Facts:
batrem α:387 Δ:retek
bebok α:222 σ:futi
beklabrim α:222 Δ:drubrus, stigril, retek
bimum α:387 σ:zize, futi, stono Δ:dakevun, roplu
brozer α:387 σ:gimizuk, skisteflek Δ:groklo
brugrul α:387
bruto α:222 σ:pipak, kofos Δ:dakevun, roplu
dagrem α:222 σ:batrem, vafla, neki Δ:brugrul
dakevun α:387
daneta α:387 Δ:gurebu
dipe α:387 Δ:zakli
dradro α:387 Δ:drubrus, tuflel, roplu, mana
drebo α:387 Δ:lilu
driklima α:387 Δ:pipak
drubrus α:222 Δ:roplu
drudin α:387 σ:nobir, grukir, nebruk, steskik
drupus α:222 Δ:logri, beklabrim
druvas α:222 σ:gimizuk, drupus Δ:roplu, gurebu, retek
dubres α:222 Δ:dakevun, dradro, skisteflek, kleklil
dudor α:222
feskes α:387 σ:dubres Δ:tuflel
feves α:387 σ:drubrus, grukir, beklabrim
fisok α:387 Δ:kloflu, feves, brugrul, gurebu
fliklil α:387 Δ:kloflu, grimis, tuflel
fliklin α:222 Δ:drebo
flubin α:222 Δ:drubrus, dakevun
fluklem α:222 Δ:tuflel, plidro
futi α:387 Δ:mana, skisteflek
gagel α:222 Δ:ludor, dakevun
gimizuk α:387 Δ:dakevun
grimis α:387 Δ:roplu
groklo α:222 σ:fliklil, gurebu
grubel α:387 σ:grimis, tuflel
grukir α:387 Δ:bebok
gurebu α:222 Δ:dudor, skisteflek
kleklil α:222
kleru α:222 σ:pipak, grimis, dradro Δ:lilu, kleklil
kliro α:222 σ:dubres
kloflu α:387 Δ:plidro
kofos α:222 Δ:dudor, neki
kufle α:222 Δ:fluklem, bebok
lilu α:387 σ:grimis, logri
lobros α:387 σ:kloflu, drubrus
logri α:387 Δ:dakevun, gurebu
lotal α:387 Δ:skisteflek
ludor α:222 σ:grimis, fliklil, nebruk, logri, steskik Δ:gurebu
luku α:387 Δ:futi
mamom α:387 σ:dradro
mana α:387 Δ:dakevun
milam α:222 Δ:drudin
naru α:387 σ:drebo, brugrul, plites, kleklil Δ:dakevun
nebruk α:222 Δ:zodu, skisteflek
nedus α:222 Δ:roplu
neki α:387 Δ:zodu, dudor
nobir α:387 Δ:dudor, tuflel, roplu, fliklin
padu α:222 Δ:zakli, dakevun
pipak α:222 Δ:dakevun
plidro α:387 σ:dipe, zodu, brugrul, stono Δ:zodu, dakevun, steskik, sefli
plites α:387 Δ:batrem
plostik α:222 σ:stosole Δ:dakevun
puve α:387 Δ:grubel, dakevun
resur α:387 σ:mana, plites Δ:vuplun
retek α:387 Δ:roplu
roplu α:387 Δ:dakevun
savo α:222 σ:mana Δ:kleklil, vuplun
sefli α:222 Δ:zodu
skisteflek α:387 Δ:dakevun
sosi α:222 σ:pipak Δ:naru, dudor, tuflel, dakevun
steskik α:222
stigril α:387 σ:zakli, retek Δ:dakevun
stoflal α:222 σ:milam, kleklil Δ:gagel, kleru
stono α:387 Δ:flubin
stosole α:222 Δ:dradro, mana, kleklil
stote α:387 Δ:stoflal
supok α:222 Δ:skisteflek
tapo α:387 Δ:dudor, mamom, retek
tretim α:387 σ:supok, daneta Δ:dudor, stosole
tuflel α:222 Δ:dudor, dakevun
vafla α:387 Δ:gagel
vuplun α:387 σ:padu Δ:groklo, dakevun
zakli α:222
zize α:222 Δ:mamom
zodu α:387 Δ:dakevun

Known rows:
supok: [ 54.2  45.9 -18.6  10.6  35.6  36.5  -1.6  -4.9  16.4 -31.6  13.9   3.5
  -1.8  28.5  -3.4]
bimum: [-21.9 -21.7 -12.8  22.8 -41.2   8.9 -11.4  -5.6  -3.4  17.8 -18.4  -7.3
  17.3 -34.8 -46.1]
brugrul: [-23.7 -43.2   8.2 -32.0 -40.4  31.9  -5.3   4.5  -5.4  18.5   2.4 -13.5
   3.2   2.9  -1.3]
zize: [ 31.0  34.5  -4.9  21.5  39.5  -6.2  -1.5   4.5  20.5 -23.2  18.6 -12.3
   2.1   1.8  11.6]
roplu: [-28.0 -20.4 -16.9  30.2 -47.3  -5.4 -15.0   4.7  -0.6  35.0 -17.3   0.1
  19.4  -9.8 -23.1]
plites: [-26.4 -22.2   0.1  -6.5 -26.2  35.9  -6.3  -1.3   0.9  24.4   2.4 -17.2
   7.9   9.3 -10.9]
naru: [-37.4  -4.3   3.8  23.5 -35.0   5.0 -14.0   2.2   8.9  20.0 -15.5 -12.9
  24.6 -17.7 -12.7]
kleklil: [ 44.4   6.7   3.3  -5.0  17.6 -14.0  -5.2   4.1  18.8 -44.9  10.0   1.4
 -12.8  11.4   4.4]
fliklil: [-49.8   4.0   9.3  -3.2 -29.6  35.5  -5.3   7.2   2.3  28.5   0.4 -25.9
  14.1  -2.6 -20.6]
vuplun: [-28.6 -20.4   6.0  13.4 -28.5   3.0 -12.9  -1.9  11.7  12.9 -14.2 -11.8
  14.3   6.2  -7.4]
flubin: [ 40.4  38.1  -8.2  43.3  23.2 -33.2 -11.5   0.3  28.3 -38.5  -5.5   4.9
  -1.6   6.4  -5.8]
daneta: [-18.5 -15.9 -16.9 -16.8 -15.4  64.1  -4.1  -2.5 -16.7  24.3   3.4  -6.6
   6.1  29.8 -11.3]
milam: [ 35.2  25.9  -4.9  19.5  40.6  -7.9  -1.7  -1.1  17.2 -40.6   6.2  -6.3
  -7.7   9.1  -5.8]
kufle: [ 35.6  33.0  -3.6  20.2  30.8 -12.0  -5.5   0.4  24.1 -34.9   6.8  -6.0
 -11.6  14.3  -1.4]
stote: [-36.3 -25.7   2.4  -6.1  -1.7  21.5 -11.0  -1.0  -5.3  15.3  13.0 -24.0
  17.9 -29.8 -32.6]
zodu: [-45.1 -17.6   6.9  41.1  -1.1  -8.4 -10.5   1.2   6.3  18.4 -15.6 -22.0
  17.8  -1.4  13.8]
druvas: [ 40.9  20.5 -31.3  22.0  45.8   3.6  -7.5   5.1  -4.6 -25.5  19.1  10.1
  -7.3  11.8 -16.3]
feves: [-26.6 -39.5   7.0 -30.5 -43.8  26.2  -5.7   5.3  -5.8  18.4   0.5 -11.8
   4.5   5.1  -0.4]
puve: [-30.4 -12.8   1.0  13.2 -34.9   8.0 -11.9   1.0   5.5  18.5 -13.4 -11.4
  15.4   4.9  -7.8]
dubres: [ 50.9  35.3 -20.2  18.2  35.8 -21.9 -10.2  -7.5  19.5 -50.1  -1.7   6.3
  -3.1  12.7 -24.0]
dradro: [-36.1 -16.2  -7.5  11.2 -26.2  20.2  -8.4  -0.3   0.9  36.6  -0.5 -18.1
   8.1  -0.6 -20.7]
kliro: [ 41.2  23.8   2.1  -9.0   1.8   3.5  -8.4   8.3  13.9 -45.2   5.2  12.0
 -19.6  13.9  -4.8]
batrem: [-25.7 -22.5  -8.9  -3.9 -24.8  35.0  -5.0  -2.0  -2.0  30.1   5.3 -16.0
   8.5   7.4 -16.5]
tuflel: [  4.9  86.9  -8.0  53.4   8.4 -15.1  -8.5   9.6  24.1 -22.9  -7.2 -11.8
  -5.8   1.7  11.0]
stosole: [ 40.1  31.2  -4.4  18.0  38.8 -10.1  -5.5  -3.3  28.0 -37.0   8.8  -3.8
  -8.4  15.2  -5.2]
pipak: [ 36.2  43.4  -5.0  47.8  18.6 -34.7 -12.9   2.7  30.6 -42.7 -11.4   6.6
   0.4   9.2  -0.6]
tapo: [-36.7  -0.8  -6.3  -6.2 -37.7  51.6  -3.9   2.9  -7.3  36.3   2.4 -20.2
   7.5   8.1  -5.4]
feskes: [-51.2 -19.4   1.4   9.0  -6.5   8.6 -11.0  -0.4  -5.8  18.7   1.4 -24.7
   1.1  -7.8 -13.1]

Rows, some named above:
[ 40.4  39.9  -6.3  36.8  21.9 -26.5 -10.7   2.0  26.4 -41.2  -4.7   4.8
  -2.3   8.6   0.3] | padu
[-24.8 -19.9   4.8  11.1 -31.2  -0.9 -12.7  -1.1  10.5  13.9 -14.4 -11.0
  14.3   6.9  -9.1] | vuplun
[ 44.1   4.9   3.2  -4.9  19.3 -10.1  -5.4   4.3  20.5 -45.6   7.6   1.7
 -12.6  11.4   4.3] | kleklil
[ -9.8  -9.2 -14.3 -14.3 -18.3  70.5  -2.4  -7.0  -4.9  25.6   6.8 -12.1
  15.1  24.7  -8.6] | lotal
[-52.4  27.8  -2.5   0.7 -37.4  57.4  -4.0   4.9  -2.3  38.2  -0.1 -29.9
   7.3   7.3   3.0] | neki
[ 30.1  60.6  -2.2  31.1   2.7 -15.7 -15.7  10.7  27.7 -40.1 -13.8  17.9
  -3.9  31.9  -5.4] | plostik
[ 39.8  41.4  -7.2  39.4  31.4 -24.9 -10.5  -2.2  28.6 -40.8  -4.5   4.1
  -0.5  12.2  -2.8] | gagel
[ 45.3  14.4   3.1  15.2  42.2 -18.7  -6.7  -5.4  31.3 -45.9  10.0  -5.7
 -10.6  17.4  -6.7] | kleru
[ 40.3  21.8 -22.9  48.4  32.2 -45.9 -16.0   0.7  15.3 -31.0   3.6   5.8
   3.1 -31.7 -23.4] | bruto
[ 40.0  23.8 -26.3  35.9  20.1 -17.7  -8.0   3.0  12.6 -15.8   9.6   8.6
  -7.1  -1.0 -21.5] | drubrus
[ 35.1  24.8 -23.8  27.4  22.7  -7.3 -12.3   9.4   8.0 -16.8  14.7  13.3
  -9.9   9.4 -12.4] | nedus
[ 19.0  67.3  -7.5  39.6  13.6  -8.1  -7.1   5.9  21.9 -28.5  -3.1  -5.4
  -5.3   6.2   6.2] | sosi
[ 26.8  50.1  -1.6  28.0  32.1  -8.1  -6.5  -0.3  28.5 -36.5   5.5 -10.6
  -8.5  17.5   1.1] | sefli
[-26.1 -30.6 -17.4   6.6 -39.9  21.8  -8.7   2.8  -6.0  42.8   0.5  -8.9
   9.3  -6.1 -27.5] | grimis
[-24.2 -50.0  12.6 -28.3 -38.3  20.7  -6.6   3.1  -1.1  15.2   1.2 -13.6
   3.2   6.0  -2.5] | lilu
[ 47.5  53.2 -14.2  16.1  34.4  23.5  -2.3  -3.6  20.4 -33.4  11.4  -1.6
  -4.4  23.6   0.4] | nebruk
[ -5.2 -12.6 -19.1  10.8 -18.5  29.5 -11.8 -10.7  -6.2   5.2 -18.0   1.3
  16.1  19.1 -21.8] | skisteflek
[-23.7 -31.1 -24.0   6.8 -38.7  28.9  -7.7   2.6 -11.6  48.5   5.3  -7.3
  10.3  -3.8 -31.8] | retek
[-55.2  27.1  -2.8   0.1 -37.5  59.5  -3.4   5.4  -2.8  37.1   1.2 -30.6
   6.7   6.8   2.0] | neki
[-28.0 -30.6   6.4   1.4 -53.2  -3.1 -13.3   7.4   1.4  14.2 -18.0  -3.3
  14.9  -1.9   1.3] | dakevun
[-28.0 -11.6   2.8   9.3 -37.1  10.7 -11.7   0.9   6.6  19.4 -14.3 -11.5
  15.0   4.9  -7.9] | puve
[ 50.2  82.4 -38.0   5.0  22.5  84.0   4.7  -0.3   0.1 -13.1  19.7   3.3
   1.1  33.5   5.5] | gurebu
[-29.5 -55.7   2.2  -9.6   6.9  -4.3  -8.8  -4.7  -2.5   2.7  -2.7 -15.9
  -5.6  44.5  -6.0] | drebo
[-38.8  -2.3  -7.1  -8.6 -38.5  50.9  -3.6   2.5  -5.8  34.6   3.0 -19.6
   7.2   7.1  -6.0] | tapo
[ 21.3  49.9  -6.5   0.6  -2.5  18.4  -1.2  13.3   6.5 -24.9   8.5  -5.2
 -13.7   4.2  14.7] | dudor
[ 33.4  40.0 -11.1  19.5  29.9  -0.6  -4.9   6.8  21.0 -24.5  15.2  -2.2
   2.1   6.5 -11.1] | beklabrim
[ 18.1  70.0 -13.1  20.2  17.5  19.0  -1.8   5.6  15.5 -23.2   9.8 -10.1
 -10.0  14.5   6.0] | kofos
[ 44.7  16.4   2.8  14.4  43.0 -17.1  -6.3  -4.6  31.5 -45.3   8.3  -4.6
 -10.9  17.6  -5.1] | kleru
[-28.8 -15.5   0.7   9.9 -37.3  10.4 -11.7   1.4   5.6  20.0 -11.7 -10.3
  15.2   3.4  -8.3] | puve
[ 41.2  25.0  -1.1  21.5  40.9 -16.7  -7.2  -5.2  30.7 -42.6   7.9  -5.2
  -9.4  19.0  -5.5] | stoflal
[ 33.8  39.3  -9.2  20.7  32.4   2.0  -4.6   6.7  20.0 -21.0  16.3  -3.9
   1.9   5.4 -10.7] | beklabrim

